Below are the code and all the weights of a small trained network. Each question names an input and a class and asks about switching units off, where a switched-off unit gives its printed mean instead of its output.

import numpy as np


def w(rows, s, z=0):
    codes = np.array(rows[::2]) - 128.0
    scale = np.full(codes.shape[1], s)
    scale[-1] = z or s
    return codes * scale


def f(y):
    return np.maximum(y, 0)


def log_softmax(a):
    a = a - a.max(-1, keepdims=True)
    return a - np.log(np.exp(a).sum(-1, keepdims=True))


def net(x, mask):
    res = np.array(x, float).reshape(1, 4) / 4 @ E
    y = f(res @ A[0][:, :-1].T + A[0][:, -1])
    res = res + np.where(mask, y, B[0][:, -1]) @ B[0][:, :-1]
    return log_softmax(res[-1] @ U[:, :-1].T + U[:, -1])


A, B = {}, {}
E = w([
[241,79,179,117,102,70,199,126,123,87],'x0',
[172,103,105,146,148,93,45,7,207,119],'x1',
[191,55,112,33,115,221,122,96,108,193],'x2',
[87,120,110,90,216,100,169,52,76,103],'x3',
],0.013)
A[0] = w([
[149,188,106,133,154,133,48,173,148,138,4],'neuron 0',
[168,133,170,130,84,47,138,131,100,87,55],'neuron 1',
[107,203,184,163,156,66,116,153,150,54,49],'neuron 2',
[169,81,209,137,74,86,190,122,139,50,55],'neuron 3',
[168,131,104,164,49,176,98,159,169,134,83],'neuron 4',
[110,105,146,172,26,138,97,174,167,128,5],'neuron 5',
[98,124,104,111,220,89,176,79,58,84,12],'neuron 6',
[164,163,98,166,117,92,75,42,165,116,99],'neuron 7',
[123,119,141,113,132,110,106,84,196,125,110],'neuron 8',
[117,198,158,141,133,152,198,220,6,154,99],'neuron 9',
[79,111,44,85,99,195,135,113,159,173,103],'neuron 10',
[209,84,134,86,123,129,133,125,96,156,98],'neuron 11',
[149,125,130,172,122,120,89,56,180,140,86],'neuron 12',
[78,151,143,181,106,36,124,150,158,80,29],'neuron 13',
[181,177,139,143,82,109,96,187,187,127,12],'neuron 14',
[57,195,57,177,130,148,66,154,113,137,25],'neuron 15',
],0.012,0.0028)
B[0] = w([
[109,116,84,169,193,127,127,133,163,146,170],'neuron 0',
[77,129,168,187,189,125,137,74,190,173,192],'neuron 1',
[130,23,153,50,146,222,88,121,79,202,214],'neuron 2',
[50,226,174,223,233,151,165,96,205,188,225],'neuron 3',
[175,173,55,45,173,142,132,97,82,108,203],'neuron 4',
[125,175,28,105,114,138,88,41,90,41,198],'neuron 5',
[193,237,5,88,236,93,126,73,63,96,218],'neuron 6',
[196,101,149,102,91,97,119,225,198,45,218],'neuron 7',
[138,94,172,118,86,102,136,142,146,56,183],'neuron 8',
[201,82,169,126,1,56,116,212,211,13,252],'neuron 9',
[124,132,192,157,122,195,126,131,121,196,201],'neuron 10',
[86,64,152,148,135,211,96,149,89,203,213],'neuron 11',
[167,120,197,134,49,57,142,199,163,97,203],'neuron 12',
[98,32,201,17,107,198,46,130,36,176,212],'neuron 13',
[120,247,51,89,172,121,118,78,93,117,194],'neuron 14',
[42,173,197,253,182,131,168,60,177,178,219],'neuron 15',
],0.0083,0.019)
U = w([
[137,118,153,127,83,77,120,174,162,56,196],'0',
[114,71,145,76,120,201,97,124,66,227,247],'1',
[88,185,150,237,162,135,135,108,157,201,21],'2',
[130,203,1,84,164,109,119,91,67,86,72],'3',
],0.014,0.0012)

Each question gives the input, the list of numbers given to net, and the class t.
The units are the neurons (one row each of A and B). Each row of codes is followed by its name. A weight is (code - 128) times the scale printed after its matrix; where a second scale follows, it is the last column's (A, B and U).
mask holds one flag per neuron, in row order. A switched-off neuron (its flag False) gives its mean, the last column of its row in B, instead of its output. The means were averaged over made-up inputs and are rounded, as every weight is.
A unit's drop is (log p(t) with every unit on - log p(t) with that unit switched off) / (log p(t) with every unit on - log p(t) with every unit switched off).
The circuit of an input: a set's keep is (log p(t) with only the set's units on - log p(t) with every unit switched off) / (log p(t) with every unit on - log p(t) with every unit switched off). Starting from the 12 units with the biggest drops (on a tie, the unit counted first), units are removed one at a time, each time the one whose removal leaves the highest keep (on an exact tie, the one counted first), for as long as the keep stays at least 0.8.
units of the circuit, in order: the units of the circuit, biggest drop first
k most important neurons: the k neurons with the biggest drops, biggest first
drop when u is switched off: that unit's drop, to one decimal
input [1,5,-7,-8], class 3: units of the circuit, in order => [neuron 14]
input [0,-1,-5,6], class 3: 3 most important neurons => [neuron 6; neuron 11; neuron 10]
input [-4,-5,-1,5], class 0: 2 most important neurons => [neuron 9; neuron 3]
input [-2,-2,-1,-2], class 0: 3 most important neurons => [neuron 3; neuron 6; neuron 1]
input [-3,5,5,-1], class 0: 3 most important neurons => [neuron 2; neuron 13; neuron 12]
input [2,-6,5,-7], class 3: units of the circuit, in order => [neuron 4; neuron 5]
input [5,1,-4,1], class 2: 4 most important neurons => [neuron 3; neuron 1; neuron 11; neuron 4]
input [5,-3,3,0], class 2: 3 most important neurons => [neuron 3; neuron 13; neuron 2]
input [5,3,-2,-5], class 2: 2 most important neurons => [neuron 3; neuron 6]
input [8,-8,8,-8], class 0: 2 most important neurons => [neuron 9; neuron 2]
input [-2,0,3,5], class 3: 3 most important neurons => [neuron 6; neuron 13; neuron 2]
input [-6,1,-6,-2], class 1: 3 most important neurons => [neuron 13; neuron 2; neuron 3]
input [0,-7,6,-8], class 3: 2 most important neurons => [neuron 4; neuron 5]
input [-4,-5,3,0], class 0: units of the circuit, in order => [neuron 9]
input [-1,3,-7,-3], class 1: drop when neuron 13 is switched off => 0.1
input [3,5,-8,2], class 1: drop when neuron 2 is switched off => 0.6
input [7,5,-8,-7], class 1: drop when neuron 2 is switched off => 0.8
